Here is a tiny trained network, its code and every weight. The questions are about switching its units off for an input and a class, where a switched-off unit gives its printed mean instead of its output.

import numpy as np


def w(rows, s, z=0):
    codes = np.array(rows[::2]) - 128.0
    scale = np.full(codes.shape[1], s)
    scale[-1] = z or s
    return codes * scale


def norm(h):
    return h / np.sqrt((h * h).mean(-1, keepdims=True) + 1e-5)


def f(y):
    return np.maximum(y, 0)


def log_softmax(a):
    a = a - a.max(-1, keepdims=True)
    return a - np.log(np.exp(a).sum(-1, keepdims=True))


def net(x, mask):
    res = np.array(x, float).reshape(1, 6) / 4 @ E
    u = 0
    for l in range(4):
        y = f(norm(res) @ A[l][:, :-1].T + A[l][:, -1])
        res = res + np.where(mask[u : u + 4], y, B[l][:, -1]) @ B[l][:, :-1]
        u += 4
    return log_softmax(norm(res)[-1] @ U[:, :-1].T + U[:, -1])


A, B = {}, {}
E = w([
[123,128,133,132],'x0',
[48,83,90,55],'x1',
[96,85,254,170],'x2',
[141,6,59,220],'x3',
[130,131,124,125],'x4',
[182,95,129,70],'x5',
],0.0053)
A[0] = w([
[202,213,140,112,49],'0.n1',
[77,31,107,3,25],'0.n2',
[215,3,85,127,107],'0.n3',
[24,83,84,19,3],'0.n4',
],0.0055,0.0037)
B[0] = w([
[66,27,126,61,215],'0.n1',
[25,185,40,191,218],'0.n2',
[24,176,163,255,255],'0.n3',
[38,201,6,163,213],'0.n4',
],0.006,0.0022)
A[1] = w([
[123,164,78,140,136],'1.n1',
[142,195,149,89,18],'1.n2',
[140,117,119,173,2],'1.n3',
[253,171,142,168,86],'1.n4',
],0.013,0.0046)
B[1] = w([
[254,122,151,90,254],'1.n1',
[54,195,169,34,226],'1.n2',
[39,47,78,96,152],'1.n3',
[54,187,47,227,245],'1.n4',
],0.0087,0.0037)
A[2] = w([
[110,102,46,248,115],'2.n1',
[101,75,209,141,125],'2.n2',
[63,82,111,51,148],'2.n3',
[254,109,103,103,4],'2.n4',
],0.0097,0.0022)
B[2] = w([
[120,132,175,45,254],'2.n1',
[254,200,101,100,172],'2.n2',
[141,207,127,210,185],'2.n3',
[228,78,171,94,145],'2.n4',
],0.0093,0.0073)
A[3] = w([
[149,204,99,103,91],'3.n1',
[136,150,131,181,80],'3.n2',
[63,188,137,135,254],'3.n3',
[141,4,84,184,201],'3.n4',
],0.013,0.00085)
B[3] = w([
[124,51,191,187,249],'3.n1',
[153,93,2,111,150],'3.n2',
[143,47,89,130,254],'3.n3',
[59,248,225,88,146],'3.n4',
],0.0087)
U = w([
[5,222,193,77,29],'0',
[43,131,25,220,154],'1',
[143,71,164,130,172],'2',
[144,95,150,129,252],'3',
[229,179,132,154,87],'4',
[134,75,161,130,11],'5',
],0.011,0.0016)

Each question gives the input, the list of numbers given to net, and the class t.
The units are the neurons (one row each of A and B). Each row of codes is followed by its name. A weight is (code - 128) times the scale printed after its matrix; where a second scale follows, it is the last column's (A, B and U).
mask holds one flag per neuron, layer by layer. A switched-off neuron (its flag False) gives its mean, the last column of its row in B, instead of its output. The means were averaged over made-up inputs and are rounded, as every weight is.
A unit's drop is (log p(t) with every unit on - log p(t) with that unit switched off) / (log p(t) with every unit on - log p(t) with every unit switched off).
The circuit of an input: a set's keep is (log p(t) with only the set's units on - log p(t) with every unit switched off) / (log p(t) with every unit on - log p(t) with every unit switched off). Starting from the 12 units with the biggest drops (on a tie, the unit counted first), units are removed one at a time, each time the one whose removal leaves the highest keep (on an exact tie, the one counted first), for as long as the keep stays at least 0.8.
circuit, biggest first: the units of the circuit, biggest drop first
unit that matters most: the unit with the biggest drop
k most important neurons: the k neurons with the biggest drops, biggest first
k most important neurons of layer l: the k neurons of layer l with the biggest drops, biggest first
input [-5,7,4,-5,-1,1], class 1: 2 most important neurons -> [2.n1 2.n3]
input [2,1,3,8,6,-1], class 0: most important neuron -> [3.n4]
input [-1,5,-7,0,1,2], class 4: 2 most important neurons -> [1.n1 3.n3]
input [1,-6,0,7,-4,-4], class 0: 4 most important neurons -> [1.n3 3.n4 1.n2 2.n3]
input [-1,3,-8,8,5,1], class 0: circuit, biggest first -> [3.n4 2.n2 3.n3]
input [-5,-5,8,6,0,-5], class 4: circuit, biggest first -> [2.n2 3.n1]
input [-8,8,7,-2,-8,-7], class 1: circuit, biggest first -> [2.n1 2.n3 3.n2]
input [8,-4,-7,3,2,-2], class 2: circuit, biggest first -> [2.n1 3.n1]
input [-5,-6,0,6,3,4], class 0: circuit, biggest first -> [1.n3 3.n4]
input [-6,8,6,-4,-6,8], class 1: 4 most important neurons -> [0.n2 2.n3 2.n1 0.n4]
input [2,6,-6,8,6,-1], class 0: circuit, biggest first -> [3.n4 3.n3]
input [4,4,2,-5,-7,-8], class 5: 2 most important neurons -> [1.n4 3.n3]
input [0,0,0,4,1,-4], class 0: 4 most important neurons -> [3.n3 3.n1 1.n2 1.n4]
input [8,-6,-7,-2,1,3], class 2: unit that matters most -> 0.n1
input [1,5,3,-1,-4,-5], class 1: circuit, biggest first -> [2.n3 2.n1]
input [-4,0,-6,7,-1,7], class 0: 2 most important neurons -> [3.n4 0.n3]
input [3,5,0,-3,-2,-1], class 1: 2 most important neurons of layer 0 -> [0.n2 0.n4]
input [6,-6,2,7,6,-5], class 0: 2 most important neurons of layer 3 -> [3.n4 3.n1]
input [-7,7,5,5,-1,3], class 1: circuit, biggest first -> [3.n1 2.n3]
input [2,-3,6,8,6,2], class 0: circuit, biggest first -> [3.n4]
input [1,3,3,-5,-2,-6], class 5: circuit, biggest first -> [3.n3 1.n4 2.n1]
input [2,2,-8,5,-6,0], class 4: circuit, biggest first -> [1.n1 3.n3]
input [-5,-7,5,2,3,-3], class 1: 2 most important neurons -> [1.n4 3.n1]
input [1,-6,-1,7,-3,4], class 0: 3 most important neurons -> [1.n3 3.n4 1.n2]
input [-4,6,0,-5,-5,5], class 1: 4 most important neurons -> [2.n1 0.n2 2.n3 0.n4]
